Below is a small trained network, with its code and all its weights. Each question gives an input and a target symbol and asks what happens when units are switched off, that is, made to give their printed mean instead of their output.

import numpy as np


def w(rows, s, z=0):
    codes = np.array(rows[::2]) - 128.0
    scale = np.full(codes.shape[1], s)
    scale[-1] = z or s
    return codes * scale


def norm(h):
    return h / np.sqrt((h * h).mean(-1, keepdims=True) + 1e-5)


def f(y):
    return y / 2 * (1 + np.tanh(0.7978845608 * (y + 0.044715 * y**3)))


def softmax(a):
    e = np.exp(a - a.max(-1, keepdims=True))
    return e / e.sum(-1, keepdims=True)


def log_softmax(a):
    a = a - a.max(-1, keepdims=True)
    return a - np.log(np.exp(a).sum(-1, keepdims=True))


def net(x, mask):
    ids = ['Θδμπσφω'.index(c) for c in x.split()]
    T = len(ids)
    res = E[ids] + P[:T]
    u = 0
    for l in range(3):
        q, k, v = (norm(res) @ M[l].T for M in (Q, K, V))
        z = softmax(np.where(np.tri(T) > 0, q @ k.T / 4**0.5, -1e9)) @ v
        res = res + np.where(mask[u], z, O[l][:, -1]) @ O[l][:, :-1]
        u += 1
        y = f(norm(res) @ A[l][:, :-1].T + A[l][:, -1])
        res = res + np.where(mask[u : u + 4], y, B[l][:, -1]) @ B[l][:, :-1]
        u += 4
    return log_softmax(norm(res)[-1] @ U[:, :-1].T + U[:, -1])


Q, K, V, O, A, B = {}, {}, {}, {}, {}, {}
E = w([
[86,169,172,128,32,147,229],'Θ',
[90,163,135,89,52,45,73],'δ',
[165,101,199,104,127,102,124],'μ',
[155,73,45,157,254,81,146],'π',
[125,52,171,93,120,172,195],'σ',
[131,68,84,51,106,65,114],'φ',
[44,25,145,194,34,90,80],'ω',
],0.012)
P = w([
[151,137,80,79,127,105,192],'0',
[137,96,109,40,115,186,79],'1',
[136,100,196,174,97,179,118],'2',
[243,105,99,106,91,128,166],'3',
[82,96,94,53,156,222,77],'4',
[179,189,249,170,218,186,94],'5',
[185,55,55,198,88,136,138],'6',
],0.015)
Q[0] = w([
[2,92,58,47,108,123,168],'0.h0',
[80,178,203,24,162,165,113],'0.h0',
[178,203,247,119,158,127,113],'0.h0',
[142,161,99,39,142,115,127],'0.h0',
],0.0089)
K[0] = w([
[254,130,103,140,71,95,126],'0.h0',
[181,63,10,88,77,119,152],'0.h0',
[45,111,88,83,125,158,160],'0.h0',
[150,113,72,209,127,90,168],'0.h0',
],0.0088)
V[0] = w([
[188,58,191,73,144,122,127],'0.h0',
[214,149,92,77,117,108,57],'0.h0',
[216,166,254,130,142,92,108],'0.h0',
[205,125,102,205,67,131,142],'0.h0',
],0.0062)
O[0] = w([
[234,153,161,128,41,185,39,255],'0.h0',
[118,104,247,85,191,82,127,199],'0.h0',
[254,211,177,82,241,117,135,137],'0.h0',
[82,160,112,77,155,168,120,105],'0.h0',
],0.0079,0.0034)
A[0] = w([
[160,123,86,153,83,146,163,3],'0.n0',
[187,78,69,219,93,3,220,80],'0.n1',
[229,73,104,176,77,200,160,28],'0.n2',
[150,165,154,99,105,206,128,21],'0.n3',
],0.0048,0.0028)
B[0] = w([
[114,138,147,66,127,131,131,90],'0.n0',
[132,60,68,3,138,191,145,233],'0.n1',
[98,89,247,146,111,44,115,250],'0.n2',
[115,144,160,194,154,152,167,126],'0.n3',
],0.0075,0.0017)
Q[1] = w([
[242,129,131,149,68,91,179],'1.h0',
[91,114,171,97,128,122,106],'1.h0',
[96,140,197,245,132,69,131],'1.h0',
[58,171,77,52,106,165,127],'1.h0',
],0.012)
K[1] = w([
[22,168,168,241,169,193,101],'1.h0',
[201,115,107,104,140,160,131],'1.h0',
[10,95,143,2,169,234,62],'1.h0',
[164,24,109,122,59,76,224],'1.h0',
],0.0088)
V[1] = w([
[116,81,169,167,123,133,125],'1.h0',
[109,141,110,118,143,68,10],'1.h0',
[129,115,91,182,185,124,87],'1.h0',
[85,193,158,142,83,113,136],'1.h0',
],0.012)
O[1] = w([
[95,108,112,152,136,177,50,160],'1.h0',
[107,142,134,6,109,163,119,121],'1.h0',
[91,174,94,117,77,210,165,1],'1.h0',
[60,132,204,128,218,108,143,95],'1.h0',
],0.013,0.0059)
A[1] = w([
[180,101,83,91,115,126,56,194],'1.n0',
[129,174,148,156,138,80,144,111],'1.n1',
[85,195,110,91,119,98,77,152],'1.n2',
[9,93,77,139,139,163,126,254],'1.n3',
],0.013,0.0056)
B[1] = w([
[87,172,252,168,59,169,195,246],'1.n0',
[124,146,111,128,241,89,176,133],'1.n1',
[70,171,208,182,175,251,138,143],'1.n2',
[203,226,254,114,201,148,235,141],'1.n3',
],0.009,0.012)
Q[2] = w([
[214,160,183,167,132,144,123],'2.h0',
[209,99,249,163,132,142,156],'2.h0',
[140,102,125,85,134,93,94],'2.h0',
[68,132,85,124,142,103,134],'2.h0',
],0.015)
K[2] = w([
[142,104,89,74,96,43,233],'2.h0',
[142,204,42,91,100,8,234],'2.h0',
[110,113,127,161,144,94,124],'2.h0',
[126,155,191,96,108,255,18],'2.h0',
],0.0092)
V[2] = w([
[114,72,121,231,224,193,108],'2.h0',
[137,84,225,182,72,132,14],'2.h0',
[109,121,49,206,31,150,145],'2.h0',
[255,190,79,79,156,187,149],'2.h0',
],0.0097)
O[2] = w([
[178,182,69,190,90,116,83,1],'2.h0',
[169,222,67,45,168,157,181,58],'2.h0',
[54,166,107,127,94,65,45,72],'2.h0',
[9,121,175,217,139,191,162,122],'2.h0',
],0.011,0.0078)
A[2] = w([
[164,133,118,234,111,178,118,121],'2.n0',
[218,246,120,111,143,101,149,164],'2.n1',
[122,92,236,161,166,129,63,3],'2.n2',
[221,100,191,97,78,166,122,77],'2.n3',
],0.012,0.0052)
B[2] = w([
[226,232,81,157,133,109,238,166],'2.n0',
[135,104,146,122,108,232,73,167],'2.n1',
[165,206,114,135,198,63,162,224],'2.n2',
[102,244,102,110,104,71,88,254],'2.n3',
],0.012,0.0098)
U = w([
[196,74,177,105,74,97,121,251],'Θ',
[130,222,150,160,157,136,126,98],'δ',
[94,227,143,157,196,216,153,33],'μ',
[183,192,80,185,95,35,94,3],'π',
[65,143,101,2,183,92,68,113],'σ',
[98,60,123,215,156,126,74,175],'φ',
[159,73,68,123,41,209,89,184],'ω',
],0.0078,0.0049)

Each question gives the input, a string of symbols that net reads in full, and the target symbol t.
The units are the heads (4 rows each of Q, K, V and O) and the neurons (one row each of A and B). Each row of codes is followed by its name. A weight is (code - 128) times the scale printed after its matrix; where a second scale follows, it is the last column's (O, A, B and U).
mask holds one flag per unit, layer by layer, with each layer's heads first. A switched-off unit (its flag False) gives its mean, the last column of its rows in O or B, instead of its output. The means were averaged over made-up inputs and are rounded, as every weight is.
A unit's drop is (log p(t) with every unit on - log p(t) with that unit switched off) / (log p(t) with every unit on - log p(t) with every unit switched off).
The circuit of an input: a set's keep is (log p(t) with only the set's units on - log p(t) with every unit switched off) / (log p(t) with every unit on - log p(t) with every unit switched off). Starting from the 12 units with the biggest drops (on a tie, the unit counted first), units are removed one at a time, each time the one whose removal leaves the highest keep (on an exact tie, the one counted first), for as long as the keep stays at least 0.8.
circuit, biggest first: the units of the circuit, biggest drop first
unit that matters most: the unit with the biggest drop
top k neurons: the k neurons with the biggest drops, biggest first
top k neurons in layer l: the k neurons of layer l with the biggest drops, biggest first
input Θ μ σ, target π: circuit, biggest first -> (1.h0; 2.h0; 2.n3)
input Θ σ ω π μ π, target π: circuit, biggest first -> (1.h0; 0.h0; 2.h0)
input π δ δ Θ σ, target φ: circuit, biggest first -> (1.h0; 2.h0)
input ω δ σ ω, target π: unit that matters most -> 0.h0
input Θ σ μ μ, target π: circuit, biggest first -> (1.h0; 2.h0; 2.n3)
input π δ σ φ, target φ: circuit, biggest first -> (2.h0; 1.h0)
input π δ δ ω, target φ: circuit, biggest first -> (2.h0; 1.h0)
input Θ φ σ σ, target π: circuit, biggest first -> (1.h0; 2.h0)
input Θ π ω σ σ δ, target π: circuit, biggest first -> (1.h0; 0.h0; 2.h0)
input φ δ σ μ μ δ μ, target σ: circuit, biggest first -> (1.h0; 2.h0; 0.h0)
input Θ φ Θ, target π: top 2 neurons in layer 1 -> (1.n0; 1.n1)
input σ π σ, target ω: top 3 neurons -> (0.n2; 2.n1; 2.n2)
input π φ δ, target φ: top 2 neurons -> (2.n3; 1.n3)
input σ δ Θ π φ, target ω: top 2 neurons -> (2.n1; 2.n2)
input δ δ δ φ, target σ: circuit, biggest first -> (1.h0)
input π Θ δ, target φ: circuit, biggest first -> (1.h0; 2.h0)
input Θ δ σ δ δ μ Θ, target π: top 2 neurons in layer 2 -> (2.n3; 2.n0)
input φ Θ φ δ δ δ π, target σ: circuit, biggest first -> (1.h0; 0.h0; 2.h0)
input ω Θ π μ φ, target δ: top 2 neurons -> (1.n3; 1.n0)
input Θ ω δ ω π δ σ, target σ: unit that matters most -> 1.h0
input π σ Θ ω σ μ, target φ: circuit, biggest first -> (2.h0; 1.h0)
input δ π φ δ Θ π σ, target ω: top 2 neurons -> (2.n2; 0.n1)
input ω σ δ ω δ, target μ: top 3 neurons -> (1.n3; 1.n2; 0.n2)
input σ π π δ δ σ Θ, target ω: top 2 neurons -> (2.n1; 2.n2)
input Θ Θ φ δ, target π: top 2 neurons in layer 1 -> (1.n0; 1.n1)
input σ φ σ ω, target π: top 2 neurons in layer 2 -> (2.n0; 2.n3)
